What each symbol does to the objects:
e: x479->x272, x965->x956, x512->x702, x859->x198, x956->x614, x538->x207, x832->x78, x577->x442, x267->x131, x175->x730, x523->x479, x526->x280, x750->x519, x131->x175, x587->x290, x952->x512, x91->x300, x157->x555, x92->x493, x164->x405, x729->x587, x149->x65, x493->x565, x122->x3, x793->x729, x557->x577, x916->x133, x272->x849, x340->x494, x494->x839, x849->x501, x481->x952, x975->x257, x257->x965, x857->x793, x243->x240, x240->x91, x565->x558, x702->x361, x839->x641, x78->x149, x280->x267, x433->x209, x225->x122, x519->x975, x694->x164, x65->x750, x766->x523, x209->x157, x827->x695, x370->x340, x386->x694, x641->x289, x405->x745, x33->x857, x501->x620, x745->x916, x3->x433, x620->x33, x198->x370, x555->x386, x695->x322, x290->x557, x21->x279, x614->x859, x133->x999, x442->x225, x300->x21, x322->x766, x289->x538, x361->x827, x558->x526, x279->x832, x999->x92, x730->x243, x207->x481
h: x479->x702, x965->x78, x512->x839, x859->x750, x956->x149, x538->x198, x832->x730, x577->x33, x267->x999, x175->x493, x523->x512, x526->x916, x750->x300, x131->x92, x587->x849, x952->x494, x91->x280, x157->x577, x92->x694, x164->x3, x729->x272, x149->x240, x493->x164, x122->x729, x793->x479, x557->x620, x916->x157, x272->x361, x340->x257, x494->x965, x849->x827, x481->x340, x975->x279, x257->x832, x857->x523, x243->x558, x240->x526, x565->x405, x702->x641, x839->x956, x78->x243, x280->x133, x433->x290, x225->x793, x519->x21, x694->x122, x65->x91, x766->x952, x209->x557, x827->x538, x370->x975, x386->x225, x641->x614, x405->x433, x33->x766, x501->x695, x745->x209, x3->x587, x620->x322, x198->x519, x555->x442, x695->x207, x290->x501, x21->x131, x614->x65, x133->x555, x442->x857, x300->x267, x322->x481, x289->x859, x361->x289, x558->x745, x279->x175, x999->x386, x730->x565, x207->x370
a: x479->x361, x965->x149, x512->x641, x859->x519, x956->x65, x538->x370, x832->x243, x577->x857, x267->x92, x175->x565, x523->x702, x526->x133, x750->x21, x131->x493, x587->x501, x952->x839, x91->x267, x157->x442, x92->x164, x164->x433, x729->x849, x149->x91, x493->x405, x122->x587, x793->x272, x557->x33, x916->x555, x272->x827, x340->x965, x494->x956, x849->x695, x481->x494, x975->x832, x257->x78, x857->x479, x243->x526, x240->x280, x565->x745, x702->x289, x839->x614, x78->x240, x280->x999, x433->x557, x225->x729, x519->x279, x694->x3, x65->x300, x766->x512, x209->x577, x827->x207, x370->x257, x386->x122, x641->x859, x405->x209, x33->x523, x501->x322, x745->x157, x3->x290, x620->x766, x198->x975, x555->x225, x695->x481, x290->x620, x21->x175, x614->x750, x133->x386, x442->x793, x300->x131, x322->x952, x289->x198, x361->x538, x558->x916, x279->x730, x999->x694, x730->x558, x207->x340
f: x479->x849, x965->x614, x512->x361, x859->x370, x956->x859, x538->x481, x832->x149, x577->x225, x267->x175, x175->x243, x523->x272, x526->x267, x750->x975, x131->x730, x587->x557, x952->x702, x91->x21, x157->x386, x92->x565, x164->x745, x729->x290, x149->x750, x493->x558, x122->x433, x793->x587, x557->x442, x916->x999, x272->x501, x340->x839, x494->x641, x849->x620, x481->x512, x975->x965, x257->x956, x857->x729, x243->x91, x240->x300, x565->x526, x702->x827, x839->x289, x78->x65, x280->x131, x433->x157, x225->x3, x519->x257, x694->x405, x65->x519, x766->x479, x209->x555, x827->x322, x370->x494, x386->x164, x641->x538, x405->x916, x33->x793, x501->x33, x745->x133, x3->x209, x620->x857, x198->x340, x555->x694, x695->x766, x290->x577, x21->x832, x614->x198, x133->x92, x442->x122, x300->x279, x322->x523, x289->x207, x361->x695, x558->x280, x279->x78, x999->x493, x730->x240, x207->x952

The rows follow the links: the fewer symbols apart two objects are, the more alike their rows tend to be.

Each row is also shifted at random along 3 hidden directions that mean nothing.

Rows in random order:
Each row is one object's numbers.
r1: [-350  -96  -41   14   25  -23   31   36  -81   56  -43  -89  143   18   13   25   55   -9 -135   93  -20  -21    9   60  -15   35    4  102  -19  -73   -1   69]
r2: [  16 -142  -54   21  -74  117   66   24  -78  -24  -55   -3  149  -19    3  -49   25    4  -76   92  -33  -54   49  -32   19  -13   -3   49  -42  -58    4   77]
r3: [ -16   99  -33   25   50   15   -4   53  -47   11   16   -2  -21   89  -93   24 -140  -71   64  -55  101    2  146  148  -42  -34   35   25   56   61  121   65]
r4: [ -14   58  -79  -42   78  -18  -39   67  -84  -54  -44 -198  104   -9  -62   57   43   47   23    6   92   74   -5   44  -47   -4  -22   95   71  -20   54  -13]
r5: [-145    3  -35  -29   86 -160    7  -14  -54  154   -4  -36   45   28  -20   40  195   62 -152   87   28   67   14  220  118   98    1   88   31  -44   39  134]
r6: [  52 -128  -83   47 -100   89  102   64  -18    0   -9   30    6   -8   32  -91   65   40 -112  106   -8 -101   53 -138   15   35    5   24  -66 -114  -29   82]
r7: [-187  -16   34   38  -36  -12  102  -73   27   44   72   92  -57   65   -6   94  -53  -45  -27  -22   29  -95  -19    3   21   46   62   22  -39  -33   -8  107]
r8: [ 188   -9  -70   11   54  -15  -53   42   10   21  -15   28 -147   -6   40 -151  115   45  -81   -9   -7   51   94   25  -34  -47   15  -45    0    7  -51   -3]
r9: [-128  -94   70   30   15   50  -37  -39  -75   94  -35   97  111   61  -10  -52 -109 -130  -25   -6 -103   18  150  238    6  -83   24  -26  -15  107   40   46]
r10: [ -89   65   28   49   89  -42  -68  105  -20   64  -28   -1  -78   42  -33  -55  -87  -67   16   14  -75   11   85   88    1  -20  -36  -12   38  141   71  -93]
r11: [ -36  122  -14  -62   25  -59   -3  -49   72  -80   55  -20  -44   35   11   55  -54    3   99 -108  147   70  -29  -18 -135  -26   46  -18    6  -88  -17   -5]
r12: [ 222  -26   -1  -82 -160   27   43   23   35 -131  -27   -4  226 -115   53  -58   54   85   74  112    1   37 -115 -218   33   55  -86  -29  -49 -163  -42  -26]
r13: [  14  168  -29  -52   53  -86  -17    1   16  -35   37  -41   22   63  -53   66  -64   -8  113  -73  173   94   43  111  -83   -5   31    8   45  -48   76   65]
r14: [  42  -54  -37   62   77   20  -61   59    4   61  -17   16 -202   22   39 -147   59  -15 -100   -8  -75  -18   92   14  -46  -67    9  -25   -6   60  -52  -43]
r15: [ -36  -38  -49   49   35   98   19  -72  -10  -20   52   34 -152   72  -24   25  -77  -68   -7 -145   74  -54   93   65 -141 -111  122    6   -8   24  -12   71]
r16: [-145   15  -19   36  160 -103 -105   54  -28  128  -30  -24 -108   38   11  -72   63  -26  -99   -8  -77   79   84  178  -14  -41    6    1   36  106   -7  -51]
r17: [ 151  -65   58   -4  -60   71   45 -176   -2   24   35   70  -14  -29  -29  110   40   19  -32  -65  -29  -58  -55   42  112   15   42  -19   -4   70  -20   69]
r18: [ 181   20   -8   68  -14   39  -29  126   80  -19  -10   81 -202  -33   53 -184  -49   -5   38   23 -103  -44   33 -192  -13  -29  -64  -92  -31   65  -39 -150]
r19: [-144  -95   57  -21   -1   34  -36  -88  -93   22  -59  -76  222  -40  -27  103   17  -12  -40   14  -80   19  -59  109   63   -2   -6   60   20   56    6   -9]
r20: [ -50 -202   37   52  -28  177   25  -94 -119   32  -42  -28   90  -10  -56   78  -31  -56  -88  -24 -129 -114   10   50   49  -56   33   50   -1  142  -10   19]
r21: [-222   95   18  -42   76 -225  -28   18   39   84   13  -69  -24  -16   26   88  157   83  -72   76   -6   53 -152    8  106  150  -54   56   35  -54  -35  -32]
r22: [-105 -120   86   47  -49   95   28 -125    0   -2   10    8  -32  -30   -7  132  -29  -22  -24  -58 -103 -125 -132  -97   42   -7   18    8  -20   85  -73  -61]
r23: [-331  -72  -38   56   11  -52   57   54   -2   54    5  -45  -48   12   56   -3   73   22 -144   92  -45  -97  -59 -120    0   68   -3   73  -43  -80  -62    5]
r24: [  32   24  -26   20   32   39  -16   67  -61   -9  -42 -143   -1  -28  -84   78   -2   40   21   24  -22  -45  -45  -45   58   38  -49   79   70  107   64  -78]
r25: [ -32  -11   77   10 -122   37   34   54   70  -50   -1  130   94  -24   75  -97 -160  -59  103   65  -64  -35  -16 -151  -29    3  -47  -87  -67  -67  -11  -56]
r26: [  28  -56  -96   63   64  139   -3   62 -167   16  -65 -148   12   29 -147   53   -9  -17  -62   -4   16  -71  113  104    5  -32   12  112   78  142  110   44]
r27: [ 146   23   -4   41    9   -7  -53  104   68   -2   -2   59 -172  -29   68 -168    3    9    6   21  -85   -2   19 -134  -22  -30  -58  -90  -15   47  -46 -127]
r28: [-203  -13   31   36  -97    6  108   32   57  -12   46  109    7   40   46   -2 -145  -58   41   38    8 -107   -8 -132  -33   33    8  -11  -57  -91    3   43]
r29: [-102   39  -64   -9   88    3  -33   68 -102  -23  -57 -214   83    1  -82   91   14   12   -2    5   50   36   -4   57  -36   -3   -9  111   81   34   70  -38]
r30: [  73   19   95  -20 -137   13    6   47  102 -105   -1  145  109  -47  100 -116 -135  -30  146   58  -74    6  -50 -190  -21   -7  -71 -129  -78  -72  -40 -102]
r31: [-184   29   31   55   31   -9   -7   92   16  -20  -37 -129  -88  -55  -10   86  -24   23    8   45 -101 -104 -172 -227   38   67  -87   66   38   92  -17 -214]
r32: [ -28  103   28    9   83  -99  -87  113   35   47  -35    9  -78   13   11  -68  -37  -12   51   19  -69   67   20   30    5    9  -67  -36   33   98   28 -128]
r33: [-127   33   76  -43  -81  -48   25   30   33  -11    1   91  151   24   40  -29 -135  -63   95   59  -19   17    3    7   -4   29  -35  -47  -50  -78   22   17]
r34: [  -3  -57   22   41  -99   87   89   28  -14   30   13  160   60   51   -8  -68 -143  -89   16   44  -12  -78  130   23    5  -10   19  -31  -52  -16   63  120]
r35: [-141  102    7   52   30   -2  -12  141   20  -24  -21  -34  -68   47  -23  -20 -186  -66  103   -4   -5  -48   33  -73  -73  -19  -38    1   33   75   62 -103]
r36: [ 190  163  -15  -15  -52   -7   21  126   64  -92   22   39  -29    1  -11  -56 -137    1  192    5  101   26   19 -126  -36   18  -60  -56   13  -31   79  -45]
r37: [ -77  -20 -127    2  107   12  -40   37 -124    4  -39 -168   42   36  -68   15   78   12  -85  -24   94   56   88  147  -89  -52   54  101   57   -7   43   67]
r38: [  48  -46  -25   93  -62   40   80   74   60   15   22   25 -227  -45   33  -37   58   65  -67   65  -89 -182  -72 -287   71   78  -50    3  -25   19  -61  -80]
r39: [-137  -84 -137   55   91   49  -13   54  -77   -1  -33 -130  -96   45   -3  -52   63   -3 -128  -42   23  -24   86   13 -146  -99   67   73   -2   -2  -33   23]
r40: [ -93    8   33    2  -74  -12   79    0   -2   41   31  119   90   63  -14   -7 -112  -80   28   41   32  -30   92   90   19   35   29   -1  -33  -51   68  138]
r41: [ 273  126   -4  -71   67 -143  -49  -54  -42  129  -15  -27   33  -14  -99   90  204  107  -44   51   60  142    7  266  252  133  -50   36   98   84  101   94]
r42: [ -21   71   69  -82    6 -125   23 -176   14   83   72   47   55   25  -29  179   88   27   -7  -40  100   76  -59  203  127   85   53   10   21  -41   14  156]
r43: [ 102  -87   68  -21  -35   84   -3 -152  -63   16  -26    3  132  -42  -46  100   40    6  -21  -26  -58   -3  -45   98  112   -5    8    7   23   87   -3   26]
r44: [ 125  176  -21  -46    2  -43    8   43   47  -81   43    0    2   35  -40   18  -85    2  155  -37  163   75   34    7  -59   10    2  -33   32  -66   67   28]
r45: [ -40  161   50  -69   35 -170  -54   65   69  -14  -17 -119    3  -80   12  101   95  116   71   66  -22   72 -236 -139  126  144 -119   20   57    4   -9 -171]
r46: [ 116  -83  -64   70  -48   29   87   36    6   68   21   65 -148  -13    7  -58  114   54 -130   75  -24 -107   36  -82   95   74    3   21  -27  -30  -25   80]
r47: [ 201 -110   50   -4  -26  105   17 -180  -95   74  -10   45   85  -16  -86  114   64  -12  -67  -44  -35   -5   28  207  142  -10   52   27   27  127   21  118]
r48: [  34   28 -115  -37  112  -24  -53   23 -131  -10  -42 -185  103   22  -94   38   96   38  -48  -13  119  104   94  210  -37  -31   28  106   68  -11   83   82]
r49: [-122  -20   -8   66   60   46  -21   77  -68   25  -51 -136  -58  -12  -82   95  -19   13  -27   16  -72  -92  -45  -61   51   40  -33   84   73  150   54 -103]
r50: [-181 -160    8    9   57   72  -25  -88 -191  101  -86  -87  240   18  -90   97   31  -66 -120   16  -80    4   80  304   73  -37   46  104   39  116   71  108]
r51: [  91  -72   29    3   26   63  -41 -136   19    8   27   92  -76   11   41  -29   -8  -49   -8 -130  -22   14   54   99  -74 -117   85  -71  -27   42  -61   27]
r52: [-259   13   60   -9    1  -84   56 -123   20   68   60   43  -11   56   -3  152   -3  -20  -39  -44   41  -45  -77   85   36   68   58   36   -8  -27   -5   89]
r53: [  52  -57  -60   10 -100    3   93   73   45  -33   18   25   -5  -48   72  -88   92   72  -61  115    4  -73  -53 -236    8   85  -35   -1  -74 -152  -64   33]
r54: [-198   -3    9   52   62  -73    0   34   -3   94   -3  -70 -120  -13  -10   70   73   36  -96   44  -89  -81  -96  -49   93   86  -37   69   37   76  -20  -71]
r55: [  33  -51 -119   52  -13  114   26  109    2 -126   -8 -119 -109  -34   44 -104   21   36  -27   -5   34  -80   -8 -281 -181  -71   12   23  -34  -89  -71  -79]
r56: [ 279  -94   62   20  -92  137  -18  -50   25  -21   -7  169    4  -27   40 -144  -76  -62   45  -31  -99  -23   82  -13    0 -105    5 -136  -60   56  -45  -12]
r57: [  79 -136   33   66  -42  138   86 -167  -40   87   35   99  -95   22  -54  107    8  -36  -92  -85  -35 -135   27   80  101  -17   94   16    1  104  -11  125]
r58: [-140  176   -1  -82   86 -147  -39  -39   29  -36   49  -72   41   63  -16  107  -40  -12  108  -93  170  137  -22  135 -101    7   40   17   44  -72   32   31]
r59: [  42 -104   79   31  -36   90  -30  -34  -18   20  -26  122   58    0   24 -101 -118  -97   16  -18 -120  -16  107   71   -6  -85   10  -82  -37   78  -16   -8]
r60: [ -63   10  -55    1   66  -67  -58   75   70  -54    3  -64 -137  -25   98 -113   84   57  -41   -1  -21   41  -54 -146 -127  -33  -15  -20  -31  -72 -115 -120]
r61: [  -1   26  -99  -40  105  -71  -64   34  -15  -15  -15 -111  -42    3   32  -58  145   51  -60  -12   71  102   28   39  -99  -44   26   30   12  -78  -45    9]
r62: [-191  -30   24   35  -23   -4   94  -81  -17   87   57   93   -7   95  -43   85  -61  -63  -49  -23   55  -84   70  146   33   40   78   28  -17  -18   39  180]
r63: [ -34 -149  -13    0   12   95   -5  -66 -176   72  -83  -46  249   13  -81   48   47  -38 -112   31  -40   15  114  284   82  -34   38   91   26   69   76  153]
r64: [ -98  -22  114  -33   -8  -12  -71  -49   77  -49   -6   70   24  -39  102  -49  -77  -46   68  -54 -115   36  -81  -77  -80  -81  -16 -101  -53   14 -110 -153]
r65: [ 159 -104   -3   55  -26  162   21 -110   38  -49   56  112 -177    5   34  -57  -55  -55  -12 -145  -17  -72   60  -45 -110 -145   97  -89  -51   28  -85    8]
r66: [ -72   35  -65  -37   76  -91  -69   71   53  -52    0 -101  -89  -19   98  -87  109   62  -32   -5   21   76  -63 -123 -130  -31  -17   -5  -17  -93 -106  -90]
r67: [  62  -38  -54   77  -16  136   25  104  -55  -58  -43 -128  -55  -25  -74   31  -47    9    8   19  -26 -118  -13 -159    4  -12  -38   77   45  101   56  -93]
r68: [-289   11   33   14  -21  -61   65  -40   16   63   46   73   53   86    1   81  -77  -67   -2    3   45  -48   11   86    4   55   37   31  -22  -60   33  119]
r69: [-371  -58  103   12   47  -13  -68  -55   86  -54   12  -14  -78  -15  121    7  -97  -77   35 -104 -131  -39 -151 -155 -171 -106   20  -66  -51   23 -164 -216]
r70: [ -85  -43   69   10  -53   13   76 -132   59   17   63   64  -71   -8   14  133  -11   -1   -8  -53  -14 -102 -128  -84   42   34   36   -3  -33   -3  -58   14]
r71: [-430   87   57  -35   95 -130  -61  -50  107  -82   46  -91  -67   18  101   98  -67  -28   69 -130   37   53 -186 -113 -209  -49   43  -12   -9  -82 -130 -159]
r72: [ -33    9   25  -13   28    1  -26  -97   75  -62   48   29 -102   19   60   13  -29  -28   40 -137   26   14  -39  -36 -133  -88   68  -55  -17  -26  -88  -42]
r73: [  58   -1  -27  110   11   92  -12  118  -50   60  -30   50 -129   59  -50 -100 -140  -96    7    2  -68  -78  179   58   -2  -53   -7  -19   32  168   95  -26]
r74: [ 227   30   90  -96  -20  -43  -79 -121   72  -38   11  109   64  -51   71  -55   27   13   85  -67  -13  150  -29   55    0  -58   -9 -135  -24  -18  -67  -40]
r75: [  45  179   42  -18  -15  -71  -33  155   87  -83   -3    5  -28  -11   21  -49 -137    7  175   41   11   37  -49 -156  -30   45 -104  -59   19    2   47 -166]
r76: [ -83  -19  -23  -72  -38  -71   10   22  -29  -20  -38  -73  234  -33   29  -10   91   56  -32  106   33   72  -59   -7   23   69  -40   45  -22 -146   -4   43]

Some objects, each with its row:
x956 r66
x3 r52
x92 r2
x565 r1
x695 r15
x857 r9
x481 r36
x361 r58
x832 r67
x257 r39
x558 r6
x538 r75
x370 r16
x272 r69
x827 r11
x433 r42
x175 r21
x694 r47
x479 r51
x280 r23
x620 r56
x641 r10
x157 r57
x149 r29

Row, symbols taken left to right, then the row they reach:
r54 f e e: r49
r18 e f h: r8
r12 a a h a: r64
r13 e h: r73
r25 f a e: r59
r63 h e f e: r20
r33 a h h: r35
r7 f h e: r40
r48 e f a: r26
r44 e a a: r14
r45 e a a: r76
r17 h f a h: r74
r28 f e a e: r34
r19 e f e a: r43
r72 e a h h: r60
r27 f h a f: r37
r24 e f e: r4
r30 f a a: r71
r68 e f f: r70
r5 f e a e: r53
r38 a f f: r46

